[[ 48  12 -16 -15]
 [-11 -15  -2  12]
 [ 41  -8 -21  30]
 [-11  -1 -19  -3]]
:
[[ 12 -16]
 [-15  -2]]

[[ -1 -32 -40]
 [ -2 -37 -31]
 [-22   9 -21]
 [-30  -1   6]]
:
[[-32 -40]
 [-37 -31]]

[[ -6  16  -6 -24  13]
 [-49 -50 -10   3 -15]
 [-25 -40   0  11 -27]]
:
[[ 16  -6]
 [-50 -10]]

[[ 10   1 -16 -13  12]
 [ -6   3 -36  19  14]]
:
[[  1 -16]
 [  3 -36]]

[[-26 -32  44]
 [-35  25 -22]]
:
[[-32  44]
 [ 25 -22]]

[[-35 -13  35   2]
 [-26   5  46  -7]
 [-35 -13  35   8]]
:
[[-13  35]
 [  5  46]]

[[-10  -6 -10 -29]
 [-11  -5  -4 -35]
 [ -4  -3 -10  -9]
 [  1   2  11  -2]
 [ 14   6  -2  48]]
:
[[ -6 -10]
 [ -5  -4]]

[[  5 -18 -10]
 [  4 -12  14]
 [ 12 -11  14]
 [  0 -13  37]
 [  2   0  12]]
:
[[-18 -10]
 [-12  14]]

[[ 25   3   1]
 [-32  13 -19]
 [ 12 -15  23]
 [ 37   6  -3]]
:
[[  3   1]
 [ 13 -19]]
---
[[-45  -6  48   6]
 [ 48 -17  15  32]
 [ 31 -13   7  21]
 [ 41 -15  10  28]]
:
[[-45  -6]
 [ 48 -17]
 [ 31 -13]]

[[  7  21  19  -4   2]
 [-12 -36 -33   6  -2]
 [  4  12  14  -2   0]]
:
[[  7  21]
 [-12 -36]
 [  4  12]]

[[ 35   9]
 [-44 -13]
 [-14  -3]
 [-16  -5]
 [-10  -1]]
:
[[ 35   9]
 [-44 -13]
 [-14  -3]]

[[ -2  -3   5  -5]
 [  3  14  -8   1]
 [  2 -41 -28  25]]
:
[[ -2  -3]
 [  3  14]
 [  2 -41]]

[[ -1 -26]
 [ 48 -44]
 [ 12 -11]
 [-25  21]]
:
[[ -1 -26]
 [ 48 -44]
 [ 12 -11]]

[[  4  41   7]
 [-28  -1 -13]
 [ 25 -10  15]]
:
[[  4  41]
 [-28  -1]
 [ 25 -10]]

[[-15  30   2  13]
 [-24  41   0  17]
 [-11   8   2   2]
 [ -4  15   1   9]
 [-14  10   3  -6]]
:
[[-15  30]
 [-24  41]
 [-11   8]]
